Here is a tiny trained network, its code and every weight. The questions are about switching its units off for an input and a class, where a switched-off unit gives its printed mean instead of its output.

import numpy as np


def w(rows, s, z=0):
    codes = np.array(rows[::2]) - 128.0
    scale = np.full(codes.shape[1], s)
    scale[-1] = z or s
    return codes * scale


def norm(h):
    return h / np.sqrt((h * h).mean(-1, keepdims=True) + 1e-5)


def f(y):
    return y / 2 * (1 + np.tanh(0.7978845608 * (y + 0.044715 * y**3)))


def log_softmax(a):
    a = a - a.max(-1, keepdims=True)
    return a - np.log(np.exp(a).sum(-1, keepdims=True))


def net(x, mask):
    res = np.array(x, float).reshape(1, 4) / 4 @ E
    u = 0
    for l in range(3):
        y = f(norm(res) @ A[l][:, :-1].T + A[l][:, -1])
        res = res + np.where(mask[u : u + 9], y, B[l][:, -1]) @ B[l][:, :-1]
        u += 9
    return log_softmax(norm(res)[-1] @ U[:, :-1].T + U[:, -1])


A, B = {}, {}
E = w([
[2,185,126,165,133,46],'x0',
[176,100,151,184,133,46],'x1',
[93,47,112,120,43,113],'x2',
[108,59,126,40,213,88],'x3',
],0.0079)
A[0] = w([
[154,30,125,103,42,153,67],'L0N1',
[189,117,125,119,110,190,1],'L0N2',
[228,178,135,119,209,170,54],'L0N3',
[198,100,129,126,139,145,6],'L0N4',
[252,72,140,168,126,75,53],'L0N5',
[176,46,126,54,191,141,54],'L0N6',
[126,125,125,61,113,252,57],'L0N7',
[216,145,127,177,55,203,55],'L0N8',
[177,88,130,97,125,155,8],'L0N9',
],0.027,0.0055)
B[0] = w([
[96,75,147,219,100,242,241],'L0N1',
[27,128,107,120,121,62,195],'L0N2',
[100,74,144,215,96,235,243],'L0N3',
[51,161,145,144,136,87,189],'L0N4',
[184,181,42,120,242,106,250],'L0N5',
[174,119,183,44,52,100,253],'L0N6',
[196,180,49,128,253,101,230],'L0N7',
[171,124,194,46,65,109,247],'L0N8',
[38,135,126,134,121,83,187],'L0N9',
],0.04,0.015)
A[1] = w([
[108,117,157,111,109,148,36],'L1N1',
[42,190,180,89,121,56,3],'L1N2',
[170,227,162,82,7,99,36],'L1N3',
[180,132,220,56,110,86,164],'L1N4',
[173,89,186,5,24,39,39],'L1N5',
[137,148,94,151,138,83,132],'L1N6',
[186,114,221,34,57,155,137],'L1N7',
[8,121,173,143,114,70,110],'L1N8',
[22,171,118,123,86,37,74],'L1N9',
],0.017,0.0031)
B[1] = w([
[149,140,93,142,129,116,144],'L1N1',
[75,208,111,65,55,145,233],'L1N2',
[169,38,164,67,92,88,199],'L1N3',
[155,63,109,77,79,89,207],'L1N4',
[201,77,178,70,77,104,244],'L1N5',
[173,155,143,94,173,217,151],'L1N6',
[136,77,136,112,58,14,235],'L1N7',
[64,230,140,123,90,145,246],'L1N8',
[35,109,187,130,250,98,243],'L1N9',
],0.023,0.013)
A[2] = w([
[85,35,167,233,114,225,32],'L2N1',
[168,198,47,113,236,42,47],'L2N2',
[67,41,143,250,107,188,117],'L2N3',
[164,183,102,128,186,75,102],'L2N4',
[133,153,151,124,132,209,87],'L2N5',
[108,97,179,193,128,155,89],'L2N6',
[106,70,194,187,123,247,132],'L2N7',
[78,82,166,245,83,199,6],'L2N8',
[197,221,69,151,230,27,16],'L2N9',
],0.018,0.0017)
B[2] = w([
[83,157,122,230,50,203,254],'L2N1',
[249,134,60,202,235,21,226],'L2N2',
[185,151,223,233,98,181,244],'L2N3',
[138,58,64,61,184,254,178],'L2N4',
[49,5,69,119,114,60,187],'L2N5',
[142,142,78,153,72,149,175],'L2N6',
[45,67,78,221,83,78,241],'L2N7',
[198,114,104,206,56,223,238],'L2N8',
[209,207,52,73,210,222,218],'L2N9',
],0.022,0.0098)
U = w([
[8,195,164,103,162,125,2],'0',
[196,73,173,52,59,60,204],'1',
[135,102,117,251,74,208,166],'2',
[213,159,56,121,235,149,144],'3',
],0.014,0.00069)

Each question gives the input, the list of numbers given to net, and the class t.
The units are the neurons (one row each of A and B). Each row of codes is followed by its name. A weight is (code - 128) times the scale printed after its matrix; where a second scale follows, it is the last column's (A, B and U).
mask holds one flag per neuron, layer by layer. A switched-off neuron (its flag False) gives its mean, the last column of its row in B, instead of its output. The means were averaged over made-up inputs and are rounded, as every weight is.
A unit's drop is (log p(t) with every unit on - log p(t) with that unit switched off) / (log p(t) with every unit on - log p(t) with every unit switched off).
The circuit of an input: a set's keep is (log p(t) with only the set's units on - log p(t) with every unit switched off) / (log p(t) with every unit on - log p(t) with every unit switched off). Starting from the 12 units with the biggest drops (on a tie, the unit counted first), units are removed one at a time, each time the one whose removal leaves the highest keep (on an exact tie, the one counted first), for as long as the keep stays at least 0.8.
circuit, biggest first: the units of the circuit, biggest drop first
k most important neurons: the k neurons with the biggest drops, biggest first
top k neurons in layer l: the k neurons of layer l with the biggest drops, biggest first
drop when u is switched off: that unit's drop, to one decimal
input [2,-8,7,-7], class 3: 3 most important neurons	[L0N7 L0N3 L0N6]
input [1,-1,-5,-6], class 1: circuit, biggest first	[L0N8]
input [2,0,-6,8], class 1: 2 most important neurons	[L0N6 L0N1]
input [1,-8,7,7], class 3: top 4 neurons in layer 1	[L1N5 L1N3 L1N2 L1N4]
input [-5,4,5,-6], class 1: top 2 neurons in layer 0	[L0N8 L0N3]
input [-3,-4,-3,2], class 3: top 2 neurons in layer 0	[L0N7 L0N1]
input [-7,2,-2,-2], class 0: top 2 neurons in layer 0	[L0N2 L0N8]
input [-2,-8,3,8], class 1: top 2 neurons in layer 0	[L0N6 L0N5]
input [-6,5,-1,-6], class 0: 2 most important neurons	[L0N2 L0N4]
input [-1,-3,-6,7], class 1: 2 most important neurons	[L0N6 L0N1]
input [3,-7,-3,5], class 3: 2 most important neurons	[L0N7 L0N8]
input [-1,4,1,-5], class 1: 2 most important neurons	[L0N8 L0N7]
input [-8,-1,2,-1], class 0: 2 most important neurons	[L0N2 L0N9]
input [6,2,8,-8], class 1: circuit, biggest first	[L0N3]
input [-6,-7,5,-5], class 3: drop when L0N3 is switched off	1.2
input [0,2,2,-6], class 1: drop when L0N4 is switched off	0.0
input [8,-1,-7,-5], class 0: drop when L0N5 is switched off	1.3
input [0,0,-5,7], class 1: top 2 neurons in layer 0	[L0N6 L0N1]
